Rows with their classes:
[  5.0   0.6 -19.0   3.5 -19.4  14.8  -4.1   6.2  -4.2  45.8  -6.4 -10.4
   3.5   6.2  -8.4 -10.9]	Dapa
[  6.1   0.3  -4.7  10.6   2.7   1.3   1.4   4.6  -1.1  17.2  -5.0 -11.5
  -3.3  -7.1   8.5   2.2]	gez
[ -5.4   0.8   9.5  20.6   0.1 -11.0   3.8 -15.7 -14.6 -18.1  -2.3   6.3
   4.4   4.9  -9.1   1.1]	Dapa
[  1.6  10.7   1.3  48.7 -19.9   5.5  -3.4   3.3 -14.9  26.3  -6.0 -18.0
   5.1   4.3  -4.9   8.0]	gez
[ -0.9   1.7 -17.6   9.0  -6.6  10.1  14.4  -0.8  16.7 -10.4  -6.2  -5.2
   1.0 -22.5  -2.3   7.7]	Dapa
[  1.0  -1.0  -3.9   3.9 -11.6   8.4  -5.8   2.6 -11.6  29.4 -10.8  -7.1
   3.7  12.2  -9.0  -9.7]	gez
[ -0.4  -2.2 -20.2  44.7 -22.6  -2.5 -24.7   1.2   1.7  37.9  -9.0 -24.1
   6.2 -28.3   1.3   0.2]	Dapa
[  3.2   4.4  -4.6 -16.0  -6.5  13.7  19.7   6.0  19.8  -5.2  -3.4   4.4
  -4.0 -11.6  -3.5  13.4]	Dapa
[  2.0   1.3  12.7 -26.4   5.4   4.8  22.5  -4.3   5.4 -12.5   1.2  20.1
  -4.4  10.3  -6.3   7.6]	Dapa
[ 10.0  -3.1  -7.1   4.5   2.7   2.9  -7.1   7.4  -3.1  35.4  -7.7 -14.2
  -0.4  -4.9   8.1  -4.6]	gez
[  4.5   4.0  -8.9  23.8  -8.2   9.7  13.4   2.2   4.1   6.2  -6.0 -20.3
  -1.0 -11.2   2.5   9.7]	Dapa
[  7.5  -0.6 -19.8   2.2 -28.3  18.0   1.9   1.0  -6.8  64.4 -23.5  -6.8
   7.0  -1.9 -19.1  -5.9]	gez
[  0.2  -6.9  -1.1  -6.1 -14.6  -7.0 -26.4   3.5  18.7  22.0   5.3   3.9
   4.5 -22.4   4.8   0.4]	gez
[  3.4   4.1   1.5  -3.7 -16.1  10.5  -1.1  13.6   8.5  24.9   0.6  -2.9
   0.6  -1.2  -2.0   4.9]	gez
[  3.6   2.8 -15.0   0.2  -7.4  12.6   7.5   8.4   9.3  10.2  -5.4 -11.5
  -1.7 -10.2   0.8   4.2]	Dapa
[  7.2  -2.4  -5.6   4.4 -13.7   6.0   0.4  -3.6  -6.1  51.2   4.8   4.0
   2.6   9.6 -12.0  -4.9]	gez
[  6.5   4.7   3.7   6.3  -9.4   7.1   6.0   6.1  -0.3  20.0 -14.0  -8.7
   0.2  -5.4  -0.9   9.7]	gez
[  2.4  -4.3  -4.6   8.6  -8.9  -7.2 -24.1   0.1  -5.1  40.3   3.4  -7.7
   5.1  -2.4   1.1  -9.9]	gez
[  1.7  -1.0   6.3  24.6 -19.8  -0.8  -2.3 -10.5 -17.4  35.6  -6.0   4.5
   8.6  10.8 -16.8  -2.0]	gez
[  2.1   6.4 -11.9  16.4 -12.9   4.4  -3.6   9.2   7.1   5.3 -20.6 -19.8
   2.0 -25.5   6.9  10.0]	Dapa
[  0.2  -4.6 -23.7   5.6 -18.4   1.4 -15.1   4.0   8.2  20.4 -19.3 -11.1
   5.4 -29.3  -2.6  -2.5]	Dapa
[ -3.7  -1.9 -11.4   4.6  -0.2   3.7 -12.5   1.5 -12.9  23.1  14.7  -2.6
   1.9  26.2  -4.8 -19.6]	gez
[  4.6   1.0  13.5   3.5   3.7   3.0  17.0  -8.1 -10.4  14.6  10.2   9.5
   0.1  18.4  -5.2   2.9]	gez
[ -0.5  -2.6  -2.5  21.6 -11.9  -1.7  -7.6  -5.9  -9.1  19.6  -4.0  -2.4
   6.4  -1.9  -9.5  -2.7]	gez
[  1.8  -1.7 -12.0  26.1  -2.0  -3.9  -4.5  -4.1   1.2  11.4   0.0 -10.8
   1.4 -16.4   3.9   3.3]	Dapa
[  0.2  -3.1  -9.4   1.7  12.0  -4.1  10.2  -4.8   4.8 -19.8  -2.7  -1.9
  -2.8 -10.6   4.5   0.7]	Dapa
[  3.1  -2.4 -27.1   7.0 -14.7  13.9 -23.2  14.0  11.4  57.4  22.0 -17.0
   1.1   3.0   4.0 -16.0]	gez
[  0.0  -0.3 -22.1   5.8 -12.4   7.2  -1.0   2.2   8.4   9.3 -14.9  -9.9
   2.3 -17.2  -4.1  -1.6]	Dapa
[  7.0  -3.4  -9.0  -1.5 -12.5   7.0  -9.1   4.5   1.1  28.6   2.5  -5.9
   3.3  -0.8  -2.0  -6.6]	gez
[  0.5   2.9  -6.6  26.6 -13.3   2.9   8.3  -6.1 -16.3  12.1 -19.1  -6.6
   4.4   1.9 -13.9   2.2]	Dapa
[ -0.6  -4.4 -15.2 -15.0 -11.4   8.8 -12.0   2.3   6.8  28.5  10.6   7.4
   2.4   7.5  -8.9 -14.5]	gez
[ -1.0  -0.6 -29.6  -8.5 -20.0  15.6   5.8   3.6  22.2  10.2  -4.3  -3.1
   1.9 -20.2 -11.5  -1.9]	Dapa
[  6.6  -4.7  -7.7   7.6 -13.8   0.3 -14.1   3.5  10.9  26.8  -9.7  -8.1
   2.7 -25.1   4.3   2.7]	gez
[  5.5  -2.3  -6.1  18.7 -16.1  -0.2   4.0  -2.8   8.4  19.2 -16.9  -5.6
   3.6 -26.8  -0.4  11.9]	Dapa
[  7.4  -3.3  -1.2  -3.0 -11.4   3.9 -25.2  16.7  -8.3  51.8  -9.7 -16.7
   2.6   5.2   4.9  -9.2]	gez
[ -3.2   0.7  -6.0  -1.5 -18.0   5.0  -8.9  -0.1  10.2  11.5   7.9   3.7
   7.3  -4.0  -7.7  -1.6]	Dapa
[ -1.7  -8.0  -9.2  -1.1 -11.0  -5.9 -16.9  -2.6  -1.8  17.7  -7.1   1.5
   6.6  -5.9  -7.2  -9.5]	gez
[  7.2  -4.0   4.1  -9.9  -5.0   3.2 -10.4   5.0  -4.0  44.5   4.0   0.6
   2.5   8.0   0.8  -2.9]	gez
[ 4.1  3.1 -4.9 18.1 -9.6  7.4  4.5 -2.0 -2.0 30.3 -3.0 -5.5  3.3 -2.0
 -6.3  4.7]	Dapa
[ -4.2  -2.8 -20.0  16.1 -13.8  -0.4  -5.6  -6.0   8.1  -0.6  -6.5  -4.0
   4.6 -21.2  -8.0  -6.1]	Dapa
[ -2.7  -2.5 -16.1  22.0 -14.7  -3.7 -12.9  -6.7   1.0   7.7 -11.6  -8.9
   6.5 -19.5  -6.3  -4.4]	Dapa
[ -3.5   5.4  -7.0  14.4  -6.3  -0.1   6.6  -1.2   7.5 -22.7  -9.2  -4.6
   2.9 -17.4  -3.3   9.2]	Dapa
[ 5.1 -3.1 -9.7 10.8 -3.0  2.9 -9.3  3.3  1.6 24.7  9.6 -9.5 -1.6 -4.3
 10.8 -5.6]	gez
[ -2.2  -5.8 -18.6  14.0 -19.2  -0.8 -24.7  -4.5   7.7  29.7   9.9  -0.6
   7.0 -10.2  -7.1 -13.0]	Dapa
[ -1.2  -1.7  -6.1  -7.1 -17.8   6.2  -9.3   3.5   5.0  32.3   3.7   3.3
   5.3   6.4 -10.2  -6.8]	gez
[  7.3   0.2   8.3 -20.5 -11.1  11.7   8.6   7.9   2.2  31.6   2.0   8.5
  -0.3  14.2  -7.0   1.9]	gez
[  0.6  -3.2  -6.9   8.7  -1.3  -7.0 -15.8  -0.7  15.7  -5.9   1.4  -6.0
   0.4 -27.8  10.6   1.4]	Dapa
[  0.8  -4.1  -5.1  -0.7 -17.4   2.8  -4.3  -2.9 -11.8  28.0 -16.1  -1.4
   4.9   6.1 -14.2  -7.0]	gez
[ 10.2   0.4  13.8 -13.5  -9.7   7.3 -14.0  16.6  -1.1  49.5   6.9  -7.0
  -0.6  13.4  10.2   0.6]	gez
[  3.5  -2.8 -19.9  13.1   8.0   1.1   3.7  -3.0  -5.9  13.3  -2.0 -10.3
  -0.4  -6.5   4.6  -8.8]	gez
[ -4.1   1.9 -15.6   8.7 -24.8  11.7  -7.1   1.8   3.8  18.9   3.5  -0.6
   8.4   0.7 -15.8  -3.6]	Dapa
[ -2.0  -6.7 -17.8  -6.2 -10.1   1.0   1.4 -10.0   8.1  -0.2 -15.5   6.1
   5.9 -18.1 -12.8  -5.0]	Dapa
[  3.7   4.4  10.9 -12.0   1.6   6.8   7.5   7.8   0.6  11.8   9.0   4.3
  -3.5  13.6   0.5   3.7]	gez
[  4.0  -0.9  -8.4  20.8   2.6  -3.5  13.9  -8.7  -1.5   3.8  -9.6  -6.2
  -0.6 -17.1   2.3   9.2]	gez
[  1.2   1.8  -4.2 -11.3  -1.4   2.1  -5.5   8.5  13.0   3.1   2.0  -5.8
  -3.3  -9.6   9.1   2.0]	Dapa
[  5.0  -1.8  15.8 -13.0  18.6  -5.7  17.5  -8.4  -2.3 -18.3   0.8  11.6
  -4.7   2.6   4.8   8.7]	gez
[  6.5  -0.4  -6.1  -1.9 -16.5  13.8   6.6  18.2   5.1  38.9  -6.3  -3.3
   1.5  -4.6  -5.0   2.1]	gez
[ 7.6 -3.9  6.5 -1.4 -0.5 -1.4  6.6 -5.9  3.2 19.7  2.7  6.7  0.8 -6.1
 -0.3  3.7]	gez

Rows with their classes:
[ 20.7   9.6  -0.8   6.1 -29.7   8.0  -2.8  -3.2  12.4 -21.6  -9.4 -63.2
  -0.2  10.7   7.6  24.5]	<83>
[ -6.1   7.0  -5.5  -9.4 -34.9  -1.5  -1.0  -1.6   2.2  25.3  -2.1   4.8
   0.0  -9.6  -5.8  -7.4]	<89>
[ 16.5  11.3  -3.2   1.1 -22.9   2.9  -3.8   3.5  14.6   0.2  -3.1  -2.5
  -0.2   1.6   1.8 -13.8]	<83>
[ 17.7  16.1   6.4 -25.7 -35.7  -9.2   9.8   4.8  -7.9  -0.8   9.4 -22.1
  -3.1   4.0  18.5  -5.3]	<83>
[ -1.2  -5.9 -10.8  -5.4  -0.9  -7.9  -2.3   0.2 -12.4  -2.3 -12.2 -22.4
 -10.5   4.8   2.6  -4.6]	<91>
[ -7.1  -4.0  -0.5  13.4  -3.3   1.4  -8.3  -9.1  -9.6  20.5  -1.2 -20.7
   1.9   6.4   1.6  23.9]	<80>
[-20.0   1.7  -6.4   8.5 -23.0   4.7  -0.2  -2.5  15.9   8.3  -5.0 -13.4
   0.2  -0.3  -0.6  -4.4]	<83>
[ -0.3  -2.4   0.9   9.8 -25.5  -6.4  -0.7  -1.4   7.8   0.6   5.6 -44.9
  -1.4   7.8   4.8   5.8]	<91>
[-19.3  -5.0  -7.9   4.3   0.9  -3.1  -4.4  -0.5 -22.3  38.9  -9.4  -9.8
   1.2   4.1  -6.0   4.0]	<80>
[-12.3  -4.0 -11.4  -1.2   5.2  -3.8  -8.1  -3.9 -39.2  22.1  -2.8   7.2
  -2.5  -4.3 -12.1  -3.9]	<80>
[ -2.9  -8.0  -4.3   6.3  -5.4   4.2  -4.1   1.2 -58.4   7.1  12.0 -39.8
  -1.6   8.8   7.9   0.2]	<86>
[ -7.2   5.0   8.5  13.1 -41.8   7.6  -1.5   2.9   0.1   4.9   0.6 -16.0
  -3.7   2.9   3.5  -1.3]	<83>
[ -8.2  16.1  -1.9   5.1  -0.5  -3.8   4.3   0.0  -6.9  24.7  -3.5 -23.2
  -2.3   3.9  -1.8   4.9]	<80>
[-12.7  -7.6   1.6   7.4 -26.1  -3.4   7.5  -3.9 -18.9  29.5  -8.3 -20.4
  -1.7   2.6  -4.4   8.1]	<80>
[ -2.3  -5.4  -3.6   1.9 -15.8 -11.9   4.3   0.2   1.4  -8.9   0.1 -38.9
  -0.8   2.8   6.1   6.7]	<91>
[ -5.3   2.3 -10.1   3.2 -14.8   5.5  -1.6  -5.0   2.4  14.5  -8.4 -20.0
  -6.7  -0.7  -1.7   9.3]	<80>
[ 12.0   0.6 -19.4  10.0 -33.7   8.1   2.2  -8.2 -26.0 -13.4  -3.3 -45.7
   0.2   4.8   8.8   6.2]	<86>
[-19.8  -4.0 -13.8   2.0   0.7  -1.6   3.7  -1.4  -0.8  11.4 -20.4 -28.1
   1.2  -0.7  -4.7  10.3]	<86>
[ -5.3   0.4  -2.6  -4.3 -31.1   3.2   2.6  -2.5 -23.6  13.0  -5.8 -36.9
   0.5   1.6   9.5   4.1]	<84>
[-22.3   2.1 -17.3   1.7  -0.8   1.3   0.3  -1.0  -5.7  32.5 -18.1 -26.2
   1.9   6.4  -0.8   4.1]	<86>
[-19.5  -2.0 -10.4   1.5 -14.3  -5.4   3.7   0.0 -17.8  21.4 -22.1 -34.0
  -7.0  -3.4 -10.5  16.5]	<89>
[ 12.9  -1.4  13.0  -1.5 -25.6   2.3   2.5  -2.3 -28.6  10.8   4.3 -14.4
   5.4   3.2   3.0   4.7]	<84>
[-12.6  -5.2 -14.4  -3.3  15.3  -4.0   4.3  -1.6 -40.2  -1.6  -3.4 -31.2
   0.9   5.3   7.6  -0.2]	<83>
[ -2.9  -1.5  -7.0  -3.8 -20.2   1.2   0.1  -4.3 -18.1   8.6  -2.6 -31.5
  -1.7   1.5  -0.4  -1.1]	<83>
[  0.8   9.0 -20.1 -15.4 -25.0   8.0   1.4  -3.3   4.3   7.3 -12.7 -31.8
   3.1   1.0  10.6   1.8]	<83>
[-10.5  -9.7  -7.3  -4.3  -3.3   2.3   2.1  -6.6 -25.7  23.9  -4.7 -25.9
   3.5  -1.3  -0.6   8.3]	<80>
[ -1.5   3.3  -7.6  -3.1 -49.2   2.0  -4.8  -3.1  -0.4  23.4  -3.9 -19.7
 -35.9  -2.7  -2.6   4.3]	<83>
[ -3.5   3.0  -2.1  -0.1 -15.4  -8.0  -1.3  -4.9  -8.1  19.4   2.0 -35.6
   3.1   2.7   7.9   4.5]	<91>

Rows, each with its class:
[  1.2 -16.0   6.0  15.8  -7.3  10.2   8.7  -6.7   4.1 -18.6  -4.7   2.4
  20.7   3.7  14.1  14.5]	rig
[ -0.7   0.4   4.7  -5.3  -4.4  17.0 -21.4  -1.2   5.2  -6.2  11.0  -1.9
  10.6  11.4   2.6  -0.4]	zal
[ -1.6  -1.7  10.4  -1.2  10.6  77.9  12.1  -2.4   1.5   7.5  -4.7 -23.0
 -28.9   2.6   5.3  -1.1]	Kanis
[ 3.4 -1.2  0.2  3.1 -5.2  2.7  4.1  1.4  6.6  2.3 -9.5 -5.7  8.0 -8.3
 -1.5  2.8]	bafip
[-13.5  -6.7   1.4  13.6  -5.5  72.1  -5.8 -13.7   2.4  13.3   9.8 -16.7
  63.0   3.3   5.0  12.7]	ditu
[ -0.9  -0.9   4.8  -3.1   5.5  68.6   7.7  -4.7   2.2  -0.8  17.3 -27.6
 -20.6 -12.8   6.7  -6.4]	dobaf
[ -5.9 -21.7   3.4  17.3   3.3  43.6  16.1 -20.7   7.4   1.6  37.7  24.6
  22.1   2.2  -5.2   6.0]	bafip
[ -7.5   2.6   5.0   3.5   1.7  45.1  -7.9 -13.2  -2.1   1.2  10.8  -7.7
  26.3   8.0  14.1   2.5]	rig
[  0.8   1.7   4.7  -2.9   9.3  64.0  -1.9 -16.9   2.1   1.5   9.0 -17.1
  35.7   2.9  -5.8  22.7]	ditu
[-15.2  -0.6 -10.1  15.7  -0.3 -18.9   5.7  -1.4 -26.8   7.5  35.1  -4.0
 -17.2   3.2   6.1   9.1]	rig
[ -7.2  -0.6   3.3  -9.4   3.8 -32.2  -4.1  -8.7  -0.7   0.8  -7.8   8.2
  -7.1  -2.5  17.6   8.1]	zal
[ -7.7  -6.7  15.4   9.2  -0.1 -35.5  -5.2  -3.2   7.6   6.2  25.0  -1.5
 -10.6   2.6   4.7  -0.4]	dobaf
[  5.2  -8.0  -2.7  -4.0   3.1  29.6   7.5  -3.8   6.1   2.2  24.0 -11.7
   9.8  24.7   7.8   1.7]	bafip
